Here is a tiny trained network, its code and every weight. The questions are about switching its units off for an input and a class, where a switched-off unit gives its printed mean instead of its output.

import numpy as np


def w(rows, s, z=0):
    codes = np.array(rows[::2]) - 128.0
    scale = np.full(codes.shape[1], s)
    scale[-1] = z or s
    return codes * scale


def norm(h):
    return h / np.sqrt((h * h).mean(-1, keepdims=True) + 1e-5)


def f(y):
    return np.maximum(y, 0)


def log_softmax(a):
    a = a - a.max(-1, keepdims=True)
    return a - np.log(np.exp(a).sum(-1, keepdims=True))


def net(x, mask):
    res = np.array(x, float).reshape(1, 2) / 4 @ E
    u = 0
    for l in range(4):
        y = f(norm(res) @ A[l][:, :-1].T + A[l][:, -1])
        res = res + np.where(mask[u : u + 8], y, B[l][:, -1]) @ B[l][:, :-1]
        u += 8
    return log_softmax(norm(res)[-1] @ U[:, :-1].T + U[:, -1])


A, B = {}, {}
E = w([
[197,190,135],'x0',
[248,29,111],'x1',
],0.0016)
A[0] = w([
[52,102,141,114],'L0N0',
[145,218,154,183],'L0N1',
[120,39,124,3],'L0N2',
[3,135,96,158],'L0N3',
[101,158,162,64],'L0N4',
[156,59,140,120],'L0N5',
[201,89,180,13],'L0N6',
[111,16,103,199],'L0N7',
],0.0049,0.00042)
B[0] = w([
[195,126,152,196],'L0N0',
[125,41,110,208],'L0N1',
[134,33,55,194],'L0N2',
[53,218,142,252],'L0N3',
[113,134,38,172],'L0N4',
[2,97,101,198],'L0N5',
[131,60,167,199],'L0N6',
[119,19,100,227],'L0N7',
],0.0021,0.003)
A[1] = w([
[196,117,137,188],'L1N0',
[80,98,152,194],'L1N1',
[75,2,148,31],'L1N2',
[159,205,125,54],'L1N3',
[100,56,187,18],'L1N4',
[204,114,151,158],'L1N5',
[133,132,181,2],'L1N6',
[170,122,52,170],'L1N7',
],0.0038,0.00062)
B[1] = w([
[33,245,5,177],'L1N0',
[156,235,195,192],'L1N1',
[241,137,54,252],'L1N2',
[34,8,225,160],'L1N3',
[247,113,63,179],'L1N4',
[124,237,67,179],'L1N5',
[145,140,195,128],'L1N6',
[38,106,187,179],'L1N7',
],0.0021,0.0023)
A[2] = w([
[95,127,56,117],'L2N0',
[133,92,254,101],'L2N1',
[79,201,160,148],'L2N2',
[128,150,170,170],'L2N3',
[225,165,190,168],'L2N4',
[191,88,131,150],'L2N5',
[110,121,105,172],'L2N6',
[135,158,102,1],'L2N7',
],0.0037,0.00075)
B[2] = w([
[138,122,97,197],'L2N0',
[164,117,211,132],'L2N1',
[83,74,67,251],'L2N2',
[152,9,183,158],'L2N3',
[94,186,98,147],'L2N4',
[5,99,145,197],'L2N5',
[165,131,129,170],'L2N6',
[211,76,151,136],'L2N7',
],0.0033,0.0021)
A[3] = w([
[98,99,73,189],'L3N0',
[167,176,110,162],'L3N1',
[63,177,135,11],'L3N2',
[203,114,114,106],'L3N3',
[111,149,116,154],'L3N4',
[98,161,138,79],'L3N5',
[75,3,175,120],'L3N6',
[86,126,250,167],'L3N7',
],0.0054,0.0012)
B[3] = w([
[133,134,226,252],'L3N0',
[132,173,96,149],'L3N1',
[74,71,215,190],'L3N2',
[53,155,147,165],'L3N3',
[93,117,93,164],'L3N4',
[25,34,255,158],'L3N5',
[183,173,82,234],'L3N6',
[169,133,210,164],'L3N7',
],0.0034)
U = w([
[155,247,41,149],'0',
[46,137,199,201],'1',
[199,171,177,96],'2',
[198,33,55,184],'3',
[158,154,120,1],'4',
],0.014,0.0088)

Each question gives the input, the list of numbers given to net, and the class t.
The units are the neurons (one row each of A and B). Each row of codes is followed by its name. A weight is (code - 128) times the scale printed after its matrix; where a second scale follows, it is the last column's (A, B and U).
mask holds one flag per neuron, layer by layer. A switched-off neuron (its flag False) gives its mean, the last column of its row in B, instead of its output. The means were averaged over made-up inputs and are rounded, as every weight is.
A unit's drop is (log p(t) with every unit on - log p(t) with that unit switched off) / (log p(t) with every unit on - log p(t) with every unit switched off).
The circuit of an input: a set's keep is (log p(t) with only the set's units on - log p(t) with every unit switched off) / (log p(t) with every unit on - log p(t) with every unit switched off). Starting from the 12 units with the biggest drops (on a tie, the unit counted first), units are removed one at a time, each time the one whose removal leaves the highest keep (on an exact tie, the one counted first), for as long as the keep stays at least 0.8.
circuit, biggest first: the units of the circuit, biggest drop first
k most important neurons: the k neurons with the biggest drops, biggest first
k most important neurons of layer l: the k neurons of layer l with the biggest drops, biggest first
drop when u is switched off: that unit's drop, to one decimal
input [8,0], class 0: circuit, biggest first	L1N0
input [8,-1], class 1: 4 most important neurons	L1N2; L1N3; L0N7; L1N4
input [-2,0], class 3: 3 most important neurons	L0N7; L0N2; L3N2
input [7,1], class 0: 2 most important neurons	L1N0; L0N3
input [8,-3], class 2: 3 most important neurons of layer 0	L0N2; L0N1; L0N0
input [8,-4], class 2: 3 most important neurons	L1N3; L0N3; L0N1
input [3,3], class 0: 2 most important neurons of layer 0	L0N7; L0N2
input [4,3], class 0: 2 most important neurons	L1N5; L1N0
input [4,1], class 0: drop when L1N0 is switched off	0.4
input [6,2], class 0: drop when L1N0 is switched off	0.3
input [1,0], class 0: drop when L0N2 is switched off	0.5
input [-5,0], class 3: drop when L0N7 is switched off	0.2
